Each row is followed by its class number.
[-110  185  189  172  140 -108  -49  320 -116  455 -101  121  122  155
  107  -34  256 -149    4  105 -275   29 -164   79 -351   50  191   46
  135   17 -213 -242  273  470   76  -74] -> 5
[-107 -157 -292    1  -29   80 -127 -273  -53  -33   50  222  215  -13
  120 -122   77 -145 -161  160 -240   34  -94   57  321   38  -76  123
  -22 -270  205   24  -80   59  149  -99] -> 1
[ 219   17  -48   13  -58  182 -299 -126  140  -88  -76   80  -84   25
   51 -154   24 -204  -72  119  114  -45  -38   63  151  182 -131  -28
 -373 -188  305    1   -1 -152 -139 -154] -> 6
[ -87  177 -204  -67    0   31  -41    9   83  225  118  173   79  -44
 -110  291  118    9 -224   24 -275   54 -123   95   50  -20  186  -44
  283 -116  242  206 -147  354   83 -339] -> 8
[-213 -100  -55   48   50  165  281 -319  321   50  194  192 -151  -61
 -101  -79   80  -92   -4    2  -16   51 -271  128   -3 -245  120  -93
  244   50  -69  -84  255   11  126   -8] -> 2
[ 222   96 -164 -111 -128 -356 -362   59   57  294  184   -5 -214   35
  -77  310   96  127  -12   71 -269    5  -46  203   46 -205  100 -142
  266  147  114  295 -330  469 -149    7] -> 6
[ 297 -291    6   -9 -111  191  -18 -179  308  -77  649  -78 -336  148
 -132 -248  -25   64   27  112   62  162   43   40  177  126  -99  -17
  233 -285  -14   41 -255   30   -3  117] -> 6
[ 369    2 -252  153  125  215 -304  132  166 -101 -426  -91 -234  148
  291 -339   42 -417  194  306  161  163  127  200  -20  276 -241 -182
 -785 -103  351 -140  -18 -278 -182 -385] -> 8
[-174 -117   89   85   46  295  129 -290  174  208  398   56   21   45
  -44 -138 -105  -34   20   -4  -94   91  -27  294   20  -75  137  277
  472  -82 -164  -20  149  207  238  -82] -> 4
[ 122  133  209  216  174  378  -65  147   53  539   13  194  138   -3
  199  107 -113   36 -175 -136 -259    1  -42  113 -164 -115  134  192
  709  -72 -285  111  -98  751   29  -92] -> 3
[-203 -114  134  -45 -280 -123  183 -784  388  293  506  135 -274  288
  -18   48  113  497  261  138   15   -7  191  296  222  -13   91  342
  604 -110  361  328 -405  -48 -142 -257] -> 10
[   3 -287 -134   -7 -282   33  153 -404  181  296  572  207  -90   75
  -25  -79 -140  -76  195  176  -27  121  -99  272  268 -110 -140  117
   52 -102  276  -82   44 -230  165 -180] -> 9
[-196 -173  -16   27   20  115   77 -173   -8  183  285 -158   58   72
  105  -39   19   32   45  -76 -228   58    5  235  200    4  120   84
  368  -25 -237   97   67  297  271  -29] -> 0
[-129  -64 -106  223   32  210    3 -390  189  187  277  123   61  -55
  -10   70  -78 -213  187  -28    2  -64 -145  234  169   36   -2  261
  342   44  132  132  101  175  284 -233] -> 0
[ 207  -13 -233   68  -34   57 -108 -279   17  -95  113  110  -83  162
   13 -183   46 -195    5  208  136  125   31  -21  228   76 -255   18
 -482   14  297  -25 -157 -341    9 -356] -> 4
[  88  211  260  365  157   58  -97   -6  253  525   81  305   11  107
  -50  137  196 -141  -38  150 -116  176   48    7 -165   29  175  109
  292   33  176  -41 -221  439  -30 -415] -> 10
[ 137 -116 -277   10   24   29 -221 -390  147  -85  219   75 -146    2
   71 -188   11   25  -69   60 -137   16  -22   43  450 -115 -207   -8
 -209  -65  248  101 -180   20  -94 -272] -> 7
[ -59  277  175  -94 -167 -128 -157  -39  111  360  139  346  214   49
  -31  432  -70   80   53  -29 -176  -95  -74  164  -26 -137   60  306
  254  -34  209   39 -252  436 -286 -179] -> 8
[ 204  -73 -213   33  -90 -107 -135 -104   46  -93  -75 -185  -30   67
  -26 -219   23 -126   37   83  101  -30  163  -90  257  224 -230 -208
 -683  -85  341   49  126 -211  103 -137] -> 5
[-141 -133  -99  317  169  309 -100 -100  -36  247  114  -68  117   82
  186 -110   77 -114 -210   30 -298  116 -104  366  113 -111   88   72
  408  -84 -179   93  153  656  302 -401] -> 7
[ 149   19 -412   59  -60  -14 -171 -181  181 -135 -179   77 -109  -18
   31 -151  -30 -181   50  125  156   43   32  -54  272   45 -218  -62
 -635  -81  474  220  -18 -139 -179 -240] -> 7
[ -64  -63 -397   94  208  244 -464 -136  -24  -63  -50  122  297  -12
   76 -151  -81  -83 -291   55 -296  245   61   96  273  -54 -187   72
  -52 -346  230  -53   11  419  -10    4] -> 7
[-180 -127   15   54   81  297  196 -264  125  116  348  120    9  -48
   84  -55 -146 -183   62  -19  -79   98 -250  260  129 -132  133  173
  231   21 -178    5   93   54  254 -170] -> 6
[ 155   53 -162  -65  -42  118 -277 -450  262    3   45  253  -68  -61
 -196  147  134   75  155  121    3   42  -54   59  144 -231  -77  107
 -173  -57  273  300 -220  -15   99 -560] -> 4
[ 124 -108   32  186   97  249 -172 -434  201  105  112   44 -203  -21
   74 -178    2 -132   60   43  -72  -20   62  -18  203  121 -134   95
   95 -170  104    8  -94  178   54 -212] -> 2
[  56   45 -136   72   39  -79 -223 -204  -57   28    6   22 -161   95
   38 -148  193 -114  -66  152  -70   27  -50   49  128   44 -104  -74
 -260   -8  325  -19   80 -142   -2 -368] -> 1
[  -6  216   62   29  -98  -92 -305  121  -28  261  -31   51  200   35
 -114  394  147 -128   97   56   62   21   50   -2 -178  277  171    8
   41  -90  167   57  -27  362 -139  -41] -> 5
[ 132 -139 -164  -53  -87   61  -55 -487  178   92  311 -122 -291 -160
  153 -177 -144 -124   24  166  116  -76  109 -139  446  353 -195  -41
 -169 -132  286  -34  -10 -269    0 -361] -> 6
[ -58  116  172  -64  -82 -297 -218   71 -148  456  167   43  123  128
 -104  206   49   79  -28   82 -234  -32   52   90  -98  130  147  240
  395  -30  -43  -61 -172  442   -1 -202] -> 6
[ 357  -54 -187  157  102  157   36   26  256  162 -108  155 -404  -89
   33 -331 -169 -196  165   58 -123 -145 -176   26  200 -139 -350  146
 -404 -100  109  -91   50   23   89 -899] -> 8
[ 376 -204 -329  135  -29  203 -156  -82  -74  -98 -163  177  -19   60
  125 -279 -122 -252  -67   12  -76 -130 -208  121  198 -179 -220  -60
 -346 -230  451  136   68  -33  142 -509] -> 1
[  72  273  151    0  -51  -70 -199   33   -6  367   18  118   -5   68
 -125  228  146    8  -16  102  -16   -2  -70   16 -128  242  232  124
  336 -122  171   46 -120  305 -281 -162] -> 2
[ 258  -75 -275  127   21 -172 -383 -232  249    3  206    5 -210  136
 -180 -255  163  149  269  174  -11   73    4   90  184   24 -252   -6
 -178  -92  444  113  -14    6  -37 -293] -> 4
[ 227  -29   37  357  136   94 -110  -92  129   -2  136   81 -145  227
   72 -360  -56 -202  -47  115 -130   65   45   51   -7 -123 -355  160
 -183  -97  211 -172  -39  215   30 -311] -> 8
[-308 -180  -53  268  122  273  184 -167  199   95 -118   50   38  -36
  290  -70   31 -230    7    5 -184    5  -37  229  -36  -38  113   58
  270    8  -80   97   98  144  266   42] -> 3
[-265   37  -65  158  126  309   73  -96   -9  249 -126 -249 -176   54
  338 -129  272  114 -414   94 -282   44  -17  419  -34 -119   83 -202
  380  108 -238  161  377  260  320 -248] -> 0
[  18  265   79 -157  -91 -209 -323    0  -82  353  -30  -54  -72  193
 -254   80   -4   11  105  -23 -313 -121  -32  165   -8  133   53  294
  -93 -190  258  114   64  258   20 -464] -> 2
[  96  245  106   30  -25 -186  -50   51  235  475  -43   86 -175   37
  -86   91   34  118  175  -11 -175  -81  -11   27  -38  -32  142  191
  258 -103  153  183  -67  567 -162 -327] -> 8
[-283  136   25  202  123   43  -76 -364 -104  304 -140  115  316  280
   42  101  441 -187 -313  328 -226  293 -123  250  -17   75  484   56
  577 -133  273  -18  -81  404  115 -102] -> 2
[-138   45 -341 -239 -190 -179 -303 -627  111 -255  134  254    7 -138
 -323  217    8  199  105  -41   96 -177   43  213  244 -203 -112  284
 -242  151  201  548 -349 -145 -210 -387] -> 2
[ 192  212  240   91   16 -129 -182  172  -71  344   87   15  104  116
 -187  146  -98  114   63  -19  -70  -18  -33   65 -255  -24   96  328
  483  -68   17   -9  -65  503   32  -57] -> 9
[-332 -239 -142   73  -94   59  238 -328   36  174  264   33  -38  -46
   -9   12   50  -64  143   26 -139   49 -163  327  184 -282   98  126
  255  137 -297  105  218  123  380 -184] -> 4
[-131 -135   -1  -42  108  202  151 -314   96   52  489  -52   -5   22
 -133  -88 -192   38  214  -31  -47   37  -95  407   22 -155   57  368
  420  163 -329   10   59  -62  407 -201] -> 0
[ 399  -76  246  -61   45  -83  173  110  -63  -56  549 -410 -557  252
 -211 -151 -106  221  110   62  370  287  323   18  -79  136  101  -25
 -114  151 -200 -154 -429 -407 -484 -587] -> 5
[-184  -77  -32 -264 -168 -520 -151   91  -95  270 -196 -123  218  219
 -165   57  101  348  261    7 -174   80  384  -12  -29  192  353  199
  399 -322  -84  116 -183  577 -202  443] -> 10
[ 188  -70 -172   90 -110  -78 -218 -215  201  161  -68   66 -229  -49
 -136 -114   16 -153  154  154   52 -112    1   35  140   54 -114   17
 -227 -117  453   23  133  -46  -17 -406] -> 7
[-286 -131  -72   -9   30   63  150 -326   74  -11  186  -64   52   48
  249  -88   32  -19  -58   20 -141   29  -63  356  192 -128  180   71
  258  107 -161  134   -5  105  120   25] -> 1
[  61  213   58 -116 -105 -149 -168  -66  138  437  -99  266  -18   38
 -105  206   44   42  133  -19 -156 -142  -44   -1  -21 -116  135  285
  120  -87   39  118 -148  506 -163 -515] -> 4
[  11  300   95  -96   53 -235 -470  222 -164  286  -87   -1  259  167
  -51  331   89  186 -153  -38 -318  134   38  206  -86 -167  205   87
  295  -26   26   73 -195  700 -267   12] -> 1
[ 194   -5 -141  -49 -128  -91 -108 -142  119  115  100  109 -123  -22
   33 -146  -32  114   31   -1  -88 -234  -37   43  313   23 -213   76
 -270  -62  171  137  -53    1 -105 -254] -> 5
[ 155   -8 -126   70   28   38 -203 -190  152  -24  -30    0 -200  103
  120 -210   39   33  -48   77    0   36  107   43  249    4 -255    8
 -266  -84  171   58 -138   39 -177 -295] -> 1
[-215  -23   34  197  160  326  152  -25   31  173  169   72   73   43
 -171  -89   84 -195  -62   91   -2  264  -57  201 -125   46  146  147
  129  -50 -256 -125  224   86  317 -221] -> 5
[-113 -140 -131  218  115  276  -36 -188   43    9   62   63   75   94
  169 -157   10 -213   -1   20   -3   29 -105  368   -1  -24   -4   85
  207   23  -58   40  123  163  232 -133] -> 1
[-172 -117  -31   47   58  232   73 -231  -12   79  213  -11   80  -21
  126  -19  -76   32  -95  -52 -154   23 -127  312   59 -173   72   39
  348   29 -204   71  115  232  144 -108] -> 2
[ -24 -211  128   65 -189  329  416  -36  225  125  499 -227 -176  217
  132  -40 -211   53  -57  -38   28  284  129  252  198  -68   63   23
  115 -121 -131  217 -145   15 -118 -130] -> 3
[  40 -265  203  217  206  310  237 -358   79  345  216 -218 -221   84
  289 -336 -107 -101   46   15 -138  104  -19  256   92 -300  153   36
  411   38 -294 -229  287  291  215 -585] -> 0
[-110  -61  296  212  155  364   59 -206 -143  -40  633   52   99  204
  112  214  -20  -64 -112 -132 -143  185 -103  402  -59 -186  191  112
  498  236 -180   37 -292   18  207  -83] -> 10
[-227 -130  -39   44   66  135  191 -216    7   60  211   26   70   33
   86  -65   44  -37    8    0  -94  118 -165  233  138 -114  174   80
  314   23 -194   32   80   96  216    4] -> 1
[ -41    2 -216   37   32  188  -65 -517  322  -82   89  339  -22  -85
  -33 -101  -46   40   34  205  141   45   20  114   69 -120 -194  226
 -141  -79  295   60  -87 -214  -91 -291] -> 5
[-335   86  -46   64   60 -288 -366   78  -10  345  146  -11  316  -63
  -93  248  282  195 -150  164 -418  106   88  271   23  163  244   79
  472  -44   58   20  -47  543  -36  146] -> 5
[ 101 -166 -117   78  -52   23 -154 -349  168 -150  142  105   55  107
  -25 -145   68  120  -11  128  104   56   71   59  246    7 -170  -11
 -146 -107  401   33 -190 -169  -93 -175] -> 7
[   2 -143   85  242    4  124  128  -10   17  105  187 -203  -31  233
   84 -184  -19  -24    7   77   85   86  -48  291   33   17  -55   29
  206   57 -116 -138  176  106  166  -93] -> 7
[   1 -136 -320  110   91  255 -268 -251  229  -91  178   25 -211  -71
   19 -146   71 -261 -106  132   -5   54   91  286   10   45 -120 -164
 -145  -56  226  -23   96    1  -18 -532] -> 8
[ -34  125  203   -7   81  125  -24  337  -11  404 -521  112   63  -84
  -17  158  -67  -33  -47 -113 -307 -176 -141   36 -324 -213  245  229
  606 -346 -282 -236  253  884   35 -193] -> 8
[ 128  214  -18  -22  -57 -379 -315   35  -34  221 -263  167  248  305
 -180  156   -2  133  107  163  -23   73  -33  252 -123 -124  147  314
  234  -78  343  -15 -295  427 -463  -78] -> 2
[  -7   81  -24   23 -111 -142 -165 -152  166  368  182  212   12    2
 -416  384  104 -197  210  157    2  106   24   80 -110   72  279  191
  149 -101  334   81 -191  241  -10 -479] -> 5
[-217 -182  -73  121   53  139   -3 -471  304  151  400  184   48  -16
 -101  -98   90 -296  226   43  -85   37  -21  292    4   71  187   27
  123  -20  283   61  161    7  341 -294] -> 8
[  59  182  327  -48  -93 -137 -252  -77  169  496  137  111  168   64
  -40  211   25  316  -85  109 -148 -108  162   32 -146   88   18  214
  473  -99   63   43 -230  519    3 -253] -> 6
[-202  -45  173   -7   68  195  106   10   95   60  -27 -118   73  136
  202   -5  168  147  -28  -43 -224   65  -65  239 -120 -133  284  -55
  309 -132 -268   91  140  362  151  -52] -> 10
[ 173  338  188 -146 -126 -259 -219   35    7  264 -199   55 -116  229
 -269  202   37   -8  269  -18  138  -70   18   82 -259   32  322  233
   55  -19  294  111  -72  151 -344 -181] -> 4
[ -68  233   88  161  -30  -62  -51   60  164  304   75  106   39   58
 -190  338  144  -71  -79  -28 -164    1 -129   76  -58   -8  325   95
  376  -88  262  243  -46  534  -17 -261] -> 10
[ -50  -25 -298 -380  -71 -104 -378 -320  -69 -127  618 -106  356  251
 -298  212  -63  180  383 -112   16  192   -7  402  190   40  177  215
  177   29  -90  385 -285  219  147  172] -> 7
[ 313   81 -183   53  126  -71 -178  201  -64 -241  -71 -351 -322  200
  302 -282   12  460 -262  -43   58  157   13  -53  290 -174 -316 -164
 -184 -102 -112   -6 -141  347 -706 -275] -> 9
[ 172  -39  -63  199   85  220  -24 -214  295  -58  172  100 -247   76
  242 -186 -117   22  -66  -38  -17   11   68  139  187 -146 -268  -23
 -158  -19  285   82 -226   67 -275 -439] -> 8
[-443  235    8  172   35  130 -341 -324  120  -89 -287  398  356   47
 -186  308    4 -210 -147 -164  -49 -163 -182  831  -44 -546   69  514
  271  325  -71   62   57  448 -109   78] -> 8
[ -71   64 -246  -83   37  -91 -211 -200 -124 -132  -28   -8    0   66
  103 -136  138  185 -315  192 -104  133   71   -5  223   33 -159  -32
 -241  -72  178   84 -152 -120 -127 -195] -> 6
